Below are the code and all the weights of a small trained network. Each question names an input and a target symbol and asks about switching units off, where a switched-off unit gives its printed mean instead of its output.

import numpy as np


def w(rows, s, z=0):
    codes = np.array(rows[::2]) - 128.0
    scale = np.full(codes.shape[1], s)
    scale[-1] = z or s
    return codes * scale


def norm(h):
    return h / np.sqrt((h * h).mean(-1, keepdims=True) + 1e-5)


def f(y):
    return y / 2 * (1 + np.tanh(0.7978845608 * (y + 0.044715 * y**3)))


def softmax(a):
    e = np.exp(a - a.max(-1, keepdims=True))
    return e / e.sum(-1, keepdims=True)


def log_softmax(a):
    a = a - a.max(-1, keepdims=True)
    return a - np.log(np.exp(a).sum(-1, keepdims=True))


def net(x, mask):
    ids = ['δεηθμστφψω'.index(c) for c in x.split()]
    T = len(ids)
    res = E[ids] + P[:T]
    u = 0
    for l in range(3):
        q, k, v = (norm(res) @ M[l].T for M in (Q, K, V))
        z = softmax(np.where(np.tri(T) > 0, q @ k.T / 4**0.5, -1e9)) @ v
        res = res + np.where(mask[u], z, O[l][:, -1]) @ O[l][:, :-1]
        u += 1
        y = f(norm(res) @ A[l][:, :-1].T + A[l][:, -1])
        res = res + np.where(mask[u : u + 8], y, B[l][:, -1]) @ B[l][:, :-1]
        u += 8
    return log_softmax(norm(res)[-1] @ U[:, :-1].T + U[:, -1])


Q, K, V, O, A, B = {}, {}, {}, {}, {}, {}
E = w([
[122,254,198],'δ',
[116,129,148],'ε',
[57,68,118],'η',
[58,68,118],'θ',
[116,124,150],'μ',
[112,121,152],'σ',
[130,131,152],'τ',
[105,115,130],'φ',
[47,113,151],'ψ',
[182,116,101],'ω',
],0.0036)
P = w([
[94,147,246],'0',
[93,183,223],'1',
[79,168,213],'2',
[49,152,212],'3',
[53,106,234],'4',
[48,80,241],'5',
[46,40,252],'6',
],0.0012)
Q[0] = w([
[140,192,142],'0.h0',
[124,128,41],'0.h0',
[137,194,2],'0.h0',
[97,17,226],'0.h0',
],0.0037)
K[0] = w([
[120,148,161],'0.h0',
[58,139,132],'0.h0',
[31,253,205],'0.h0',
[174,41,51],'0.h0',
],0.0032)
V[0] = w([
[110,251,46],'0.h0',
[45,208,130],'0.h0',
[190,37,167],'0.h0',
[57,243,78],'0.h0',
],0.0023)
O[0] = w([
[33,34,200,8],'0.h0',
[214,2,201,112],'0.h0',
[114,254,15,198],'0.h0',
[108,42,179,41],'0.h0',
],0.0023,0.0012)
A[0] = w([
[172,72,82,9],'0.n0',
[220,13,182,156],'0.n1',
[44,2,216,208],'0.n2',
[100,196,118,148],'0.n3',
[62,34,107,53],'0.n4',
[103,220,222,254],'0.n5',
[97,140,133,182],'0.n6',
[90,139,186,161],'0.n7',
],0.0027,0.0017)
B[0] = w([
[68,237,202,87],'0.n0',
[115,133,61,123],'0.n1',
[239,108,90,182],'0.n2',
[127,92,117,158],'0.n3',
[199,158,167,102],'0.n4',
[114,2,47,253],'0.n5',
[165,98,96,155],'0.n6',
[135,99,76,165],'0.n7',
],0.0026,0.0027)
Q[1] = w([
[178,173,26],'1.h0',
[122,76,82],'1.h0',
[114,119,2],'1.h0',
[158,179,72],'1.h0',
],0.0051)
K[1] = w([
[170,166,228],'1.h0',
[145,241,108],'1.h0',
[167,254,186],'1.h0',
[127,154,211],'1.h0',
],0.0045)
V[1] = w([
[51,156,135],'1.h0',
[1,79,180],'1.h0',
[75,126,170],'1.h0',
[110,126,144],'1.h0',
],0.003)
O[1] = w([
[245,123,143,39],'1.h0',
[205,173,251,1],'1.h0',
[190,182,170,33],'1.h0',
[147,149,140,94],'1.h0',
],0.0024,0.00089)
A[1] = w([
[122,88,159,38],'1.n0',
[90,106,196,183],'1.n1',
[175,81,3,248],'1.n2',
[143,160,191,124],'1.n3',
[131,130,128,106],'1.n4',
[83,131,199,175],'1.n5',
[134,208,111,115],'1.n6',
[187,110,95,179],'1.n7',
],0.006,0.0011)
B[1] = w([
[186,192,183,127],'1.n0',
[84,185,219,140],'1.n1',
[13,126,190,254],'1.n2',
[2,150,61,121],'1.n3',
[129,120,119,125],'1.n4',
[25,197,210,136],'1.n5',
[145,60,165,128],'1.n6',
[89,55,205,149],'1.n7',
],0.0027,0.0052)
Q[2] = w([
[2,96,98],'2.h0',
[226,117,135],'2.h0',
[45,154,112],'2.h0',
[227,143,156],'2.h0',
],0.0093)
K[2] = w([
[43,195,113],'2.h0',
[154,2,85],'2.h0',
[146,232,170],'2.h0',
[198,42,141],'2.h0',
],0.0077)
V[2] = w([
[84,66,183],'2.h0',
[186,67,31],'2.h0',
[254,102,152],'2.h0',
[141,28,70],'2.h0',
],0.0028)
O[2] = w([
[142,200,119,191],'2.h0',
[57,117,218,41],'2.h0',
[39,104,113,3],'2.h0',
[44,207,253,101],'2.h0',
],0.0032,0.0031)
A[2] = w([
[129,178,124,76],'2.n0',
[138,146,222,127],'2.n1',
[74,131,121,84],'2.n2',
[69,133,125,56],'2.n3',
[101,109,184,125],'2.n4',
[225,168,213,132],'2.n5',
[3,191,107,3],'2.n6',
[12,143,148,60],'2.n7',
],0.0048,0.0015)
B[2] = w([
[118,77,142,107],'2.n0',
[86,172,84,145],'2.n1',
[155,154,121,161],'2.n2',
[139,134,123,154],'2.n3',
[136,141,87,167],'2.n4',
[96,2,89,115],'2.n5',
[194,59,132,243],'2.n6',
[193,127,128,252],'2.n7',
],0.005,0.0017)
U = w([
[109,119,140,3],'δ',
[103,141,131,72],'ε',
[102,142,139,75],'η',
[111,141,141,48],'θ',
[109,138,140,48],'μ',
[93,145,148,167],'σ',
[114,161,33,132],'τ',
[91,106,242,163],'φ',
[44,93,115,196],'ψ',
[244,96,122,184],'ω',
],0.011,0.0044)

Each question gives the input, a string of symbols that net reads in full, and the target symbol t.
The units are the heads (4 rows each of Q, K, V and O) and the neurons (one row each of A and B). Each row of codes is followed by its name. A weight is (code - 128) times the scale printed after its matrix; where a second scale follows, it is the last column's (O, A, B and U).
mask holds one flag per unit, layer by layer, with each layer's heads first. A switched-off unit (its flag False) gives its mean, the last column of its rows in O or B, instead of its output. The means were averaged over made-up inputs and are rounded, as every weight is.
A unit's drop is (log p(t) with every unit on - log p(t) with that unit switched off) / (log p(t) with every unit on - log p(t) with every unit switched off).
The circuit of an input: a set's keep is (log p(t) with only the set's units on - log p(t) with every unit switched off) / (log p(t) with every unit on - log p(t) with every unit switched off). Starting from the 12 units with the biggest drops (on a tie, the unit counted first), units are removed one at a time, each time the one whose removal leaves the highest keep (on an exact tie, the one counted first), for as long as the keep stays at least 0.8.
units of the circuit, in order: the units of the circuit, biggest drop first
k most important neurons: the k neurons with the biggest drops, biggest first
top k neurons in layer l: the k neurons of layer l with the biggest drops, biggest first
input δ ω ε ω ω ω σ, target τ: units of the circuit, in order : 0.h0
input ω σ ε ω μ, target ω: 2 most important neurons : 0.n5, 2.n6
input σ ω ω δ ψ, target τ: units of the circuit, in order : 2.h0, 1.n2, 2.n6, 2.n5
input φ θ τ ω ω ψ ε, target ω: units of the circuit, in order : 0.h0, 2.n7
input ε φ φ, target φ: units of the circuit, in order : 0.h0, 2.h0
input ε δ ω δ, target ω: units of the circuit, in order : 2.h0, 2.n5
input μ ω θ ε ω φ φ, target ω: top 3 neurons in layer 2 : 2.n7, 2.n5, 2.n4
input η φ ε μ, target φ: top 2 neurons in layer 1 : 1.n5, 1.n7
input ω τ σ ω ω ω δ, target τ: units of the circuit, in order : 1.n2, 0.h0, 2.n7, 2.n5
input δ ω ω θ ω ε φ, target τ: 3 most important neurons : 1.n3, 2.n6, 1.n5
input ω ω δ τ, target τ: units of the circuit, in order : 2.n6, 2.h0
input ω ω ω η, target ω: 2 most important neurons : 2.n6, 2.n7
input δ δ ψ δ, target ψ: 3 most important neurons : 2.n5, 1.n2, 2.n1
input φ φ ω ω φ, target ω: 2 most important neurons : 2.n7, 2.n5
input ω φ φ σ τ, target φ: units of the circuit, in order : 2.h0
input δ δ δ, target ψ: 2 most important neurons : 2.n5, 1.n2
input ψ η σ ω η ω σ, target ω: 3 most important neurons : 0.n2, 2.n7, 2.n5
input τ δ η φ δ ω θ, target ω: top 2 neurons in layer 2 : 2.n1, 2.n5
input φ ω δ η ω, target ψ: 4 most important neurons : 2.n7, 2.n6, 1.n2, 1.n7
input σ ω ω η φ θ φ, target φ: 2 most important neurons : 0.n2, 1.n7
input ω ω ω δ ω, target τ: top 4 neurons in layer 2 : 2.n6, 2.n5, 2.n7, 2.n0
